Below are the code and all the weights of a small trained network. Each question names an input and a class and asks about switching units off, where a switched-off unit gives its printed mean instead of its output.

import numpy as np


def w(rows, s, z=0):
    codes = np.array(rows[::2]) - 128.0
    scale = np.full(codes.shape[1], s)
    scale[-1] = z or s
    return codes * scale


def norm(h):
    return h / np.sqrt((h * h).mean(-1, keepdims=True) + 1e-5)


def f(y):
    return y / 2 * (1 + np.tanh(0.7978845608 * (y + 0.044715 * y**3)))


def log_softmax(a):
    a = a - a.max(-1, keepdims=True)
    return a - np.log(np.exp(a).sum(-1, keepdims=True))


def net(x, mask):
    res = np.array(x, float).reshape(1, 5) / 4 @ E
    u = 0
    for l in range(3):
        y = f(norm(res) @ A[l][:, :-1].T + A[l][:, -1])
        res = res + np.where(mask[u : u + 4], y, B[l][:, -1]) @ B[l][:, :-1]
        u += 4
    return log_softmax(norm(res)[-1] @ U[:, :-1].T + U[:, -1])


A, B = {}, {}
E = w([
[2,64,244,99],'x0',
[130,125,213,92],'x1',
[33,166,76,4],'x2',
[104,218,196,158],'x3',
[227,109,44,252],'x4',
],0.006)
A[0] = w([
[192,181,166,103,187],'0.n0',
[161,157,136,148,5],'0.n1',
[139,230,128,113,26],'0.n2',
[70,255,95,164,133],'0.n3',
],0.0089,0.0035)
B[0] = w([
[148,245,137,154,250],'0.n0',
[185,150,169,151,87],'0.n1',
[104,173,89,174,145],'0.n2',
[177,155,60,74,250],'0.n3',
],0.012,0.002)
A[1] = w([
[96,222,94,159,99],'1.n0',
[56,218,163,7,252],'1.n1',
[155,106,82,226,39],'1.n2',
[243,174,254,122,52],'1.n3',
],0.0056,0.0037)
B[1] = w([
[181,137,112,115,142],'1.n0',
[51,245,139,123,253],'1.n1',
[206,110,178,80,130],'1.n2',
[133,130,59,79,145],'1.n3',
],0.011,0.0057)
A[2] = w([
[76,128,254,62,94],'2.n0',
[245,49,125,158,254],'2.n1',
[168,212,89,84,62],'2.n2',
[146,101,223,156,212],'2.n3',
],0.0097,0.00092)
B[2] = w([
[9,203,216,149,254],'2.n0',
[192,212,30,230,245],'2.n1',
[108,110,81,116,242],'2.n2',
[117,70,87,93,163],'2.n3',
],0.011,0.0048)
U = w([
[132,109,96,111,46],'0',
[125,46,61,81,109],'1',
[201,40,166,85,2],'2',
[249,168,42,231,202],'3',
[74,54,226,219,70],'4',
[38,214,191,97,199],'5',
],0.013,0.0081)

Each question gives the input, the list of numbers given to net, and the class t.
The units are the neurons (one row each of A and B). Each row of codes is followed by its name. A weight is (code - 128) times the scale printed after its matrix; where a second scale follows, it is the last column's (A, B and U).
mask holds one flag per neuron, layer by layer. A switched-off neuron (its flag False) gives its mean, the last column of its row in B, instead of its output. The means were averaged over made-up inputs and are rounded, as every weight is.
A unit's drop is (log p(t) with every unit on - log p(t) with that unit switched off) / (log p(t) with every unit on - log p(t) with every unit switched off).
The circuit of an input: a set's keep is (log p(t) with only the set's units on - log p(t) with every unit switched off) / (log p(t) with every unit on - log p(t) with every unit switched off). Starting from all 12 units, units are removed one at a time, each time the one whose removal leaves the highest keep (on an exact tie, the one counted first), for as long as the keep stays at least 0.8.
circuit, biggest first: the units of the circuit, biggest drop first
k most important neurons: the k neurons with the biggest drops, biggest first
k most important neurons of layer l: the k neurons of layer l with the biggest drops, biggest first
drop of u: that unit's drop, to one decimal
input [7,-1,-4,-6,1], class 4: circuit, biggest first	1.n1
input [-1,-4,1,-8,-3], class 1: circuit, biggest first	2.n0, 2.n1
input [-5,-4,-1,6,-7], class 3: 3 most important neurons	2.n0, 0.n3, 0.n2
input [-3,2,7,5,0], class 3: 2 most important neurons of layer 2	2.n0, 2.n2
input [7,8,-5,7,8], class 4: 3 most important neurons	0.n3, 1.n1, 2.n3
input [-3,-7,0,-3,-5], class 1: 3 most important neurons	2.n0, 2.n1, 0.n0
input [7,0,-4,3,5], class 4: 2 most important neurons	0.n3, 1.n0
input [-2,-4,3,3,-3], class 3: 3 most important neurons	0.n3, 2.n0, 0.n2
input [5,-5,-1,-3,1], class 4: 3 most important neurons of layer 1	1.n1, 1.n0, 1.n3
input [4,0,-5,-8,-3], class 4: drop of 1.n1	0.5
input [1,-4,8,6,4], class 3: drop of 2.n0	0.8
